Rows, each followed by one of two labels for a hidden trait (new trait and labels in each part)
[  20  -45  -21   68   24   93   14   23 -114   -2   38   74   -9    3
  -87   13   -6  -56   46  -22   12    5   -1  -89] | (66)
[ 18 -52 -20  46  39  84 -16  21 -47  34  35  83  43 -19 -33  25  23 -53
  60 -16  13  35  16 -32] | (65)
[ 19 -19 -12  17 -19  44  -1  -1 -25 -21   3  29 -11   4 -76 -15  -9 -49
  17 -19  15   7   8 -75] | (65)
[  4  -6   2 -29   1  10 -28  43 -77  32   0  82  -9  -1 -57   1 -13 -47
  85 -36 -13  23   9 -77] | (65)
[   8  -11    1   -1    0   16  -21   42 -106   26    0   50  -11    6
  -49    2  -18  -54   67  -38  -18    4    1  -84] | (66)
[  3  -3  -6   8  -2  19 -22  34 -74  18 -14  61 -10   9 -40   2 -19 -53
  56 -28 -16  -2  -3 -62] | (66)
[  1  -2  10  20 -25  36  -2 -21  11 -36 -43  21  19  16 -37 -17  -6 -28
  -5 -23   2 -10  10 -18] | (65)
[ -1 -19   5  34  21  54  -8  14 -22   4 -12  55  38  -3 -26  13   8 -36
   8 -24  -5   7  12 -14] | (65)
[  6 -31  -7  59  23  61  -8  15 -53   6   1  78  33   3 -23  17   7 -49
  30 -11  -3   5   2 -20] | (65)
[ -3 -10  15  88  -1  87  24  21 -96 -23 -20  16   1  17 -58   8 -18 -50
  14 -48 -15 -25  -6 -32] | (66)
[-10   2  10   9  -7   3 -20  -1 -41   4 -59  66  25  25  35  -4 -20 -74
  -6  -1 -25 -31 -22  -5] | (66)
[  2 -14   5  40  -3  47   3   8 -60  -6 -18  57   8  14 -29   5 -14 -60
  22 -14  -8 -14  -6 -45] | (66)
[  7 -27 -12  12  14  26 -26  29 -88  30  -5  88  10  14  10  10 -13 -67
  44   4 -15 -16 -29 -38] | (66)
[-11  27  29   0 -23  12 -10  21 -32  -2 -49  20  -4  16 -44  -7 -21 -38
  36 -54 -31  -7   7 -57] | (66)
[  3 -19   8  13  -5  45  -3  12 -29 -11 -22  34  12  11 -62  -3  -7 -43
  24 -40  -4   8  11 -56] | (66)
[ 12 -36 -13  40  26  63 -16  17 -30   9  13  69  31 -12 -43  21  16 -68
  41 -19   7  26  18 -39] | (65)
[ 17 -21 -16  -8  -2  36 -17  15 -48   0  -2  64  -5   5 -58  -3 -11 -36
  51  -9   6   6  -2 -66] | (65)
[  7  -8   1   4  -9  39 -11  21 -59   0  -5  61 -12   6 -69  -5 -23 -49
  53 -34  -6   8   6 -85] | (66)
[ 15 -41 -13  58  15  86   7   8 -50  -5  13  55  22  -5 -57  12   7 -40
  30 -22  12  10   9 -52] | (65)
[  25  -40  -21   25    8   66   -7   47 -127   21   47   97  -28   -4
 -103   10  -15  -60   85  -32    6   12    2 -119] | (66)
[ 26 -72 -36  63  53 111  -5  15 -61  28  56 107  49 -24 -53  36  30 -45
  56   2  22  35  16 -51] | (65)
[  5  -9  -3   9 -13  32 -12   0  -3  -2 -29  53   0   7 -36  -9 -10 -48
   8  -7   1  -5  -4 -33] | (65)

Next part:
[ 17  -6  -7 -21  33  10   7 -10   7  -4   7  10  -2  49 -40 -20] | (17)
[  1   1  -2 -10  14  18   1   2  -1  -2   1   1  -2   8 -10  -5] | (17)
[-1  0  1  3 -5 -1  1  1 -1  1 -3 -1  2 -6  4  1] | (17)
[  8 -22   5 -46  -3   3  28   4  -1   2  -2   8  -4   0 -20 -16] | (17)
[  5  -3  -1  -7   8   6   2  -4   2  -2   3   3  -2   8 -10  -6] | (17)
[ -7   2   4  48 -15   6 -25  11  15  -3  -8  -8  14  -3  17   4] | (8)
[ 2 -2 -1 -2 -5  2 -1 -2  1  0 -1  0  1 -1 -3  0] | (17)
[ 3  0 -1 -5  7  2  7 -2 -6 -1  2  3  2  0 -6 -4] | (17)
[-4  2  5  7 -5 -5 -1  4  0 -3 -1 -1  4 -6 15  8] | (8)
[  9  -4  -4 -16  17   4  -1  -9   3  -1   4   5   2  19 -21 -10] | (17)
[-13   7  10  19 -25 -10 -12  12  -4   5  -7 -11   0 -31  33  14] | (8)
[ 10  -6  -3 -12  18   7   6  -8   0  -2   8   5  -3  29 -26 -11] | (17)
[ 1 -2 -1 -4  2  1 -1 -9 -1  2 -1  1 -1  8 -1 -3] | (17)
[ 0  0  1 -3  6  2  4 -3  0 -1  2  0 -1  7 -7 -2] | (17)
[  9  -4  -3 -17  21   4   3  -9   3  -2   5   5  -3  24 -33 -11] | (17)
[  57   61   24 -122  -60  -53  -21  -84   51  -55   42   19  -39  -17
   28  -17] | (8)
[-1  1  2  7 -4 -1  2  3 -2  0 -1 -2  0 -3  4  2] | (17)
[ 15  -8  -5 -28  31  11   5 -10   5  -4   9   8  -3  26 -32 -16] | (17)
[  2  25 -21 -12  45   4  24   4  -2  -2   2   3   3  34   1  12] | (17)
[  1   2  15   0  21 -11  -1   5   2  -5   2   5  10  26  -4  13] | (8)
[  4   0  -2 -13  14   6  -4  -6   2  -2   4   4   0  14 -17  -9] | (17)
[ 17  -8  -6 -30  36   7   2 -17   7  -5   9   9  -5  44 -43 -21] | (17)
[  9  -5  -6 -26  17   5   3  -7  -1  -2   4   4  -1  20 -24 -10] | (17)
[ -1  -1  -1   0  -3   1  -2  -1 -10   1   0   1  -1  -4   1  -4] | (17)
[  2   7   1  -8  38  -3  26   4  12  -8  -6  -3   6 -26 -15  -9] | (8)
[-4  0  2  6 -5 -3  2  1 -3  1  0 -2  1 -8  8  3] | (17)
[  -9  -37   12  -53    0  -16 -119    2  -33   -1   -6  -11   24  -50
  -48  -32] | (8)
[  5   1  -2 -14   6   1  -2  -3   3   1   3   2  -1   9 -10  -4] | (17)
[ 13  10  -5   7  28   3  13   3   4  -1   6  -1  -6  12 -10 -10] | (17)
[  9  -5  -3 -13  19   5   1  -4  -2  -1   8   4   4  24 -23 -13] | (17)
[  7  -4  -3 -10  12   8   5  -7   5  -4   4   5  -2  24 -22 -10] | (17)
[  6   0  -1  -9   8   4   0  -5   1   1   3   2   3  14 -11  -9] | (17)
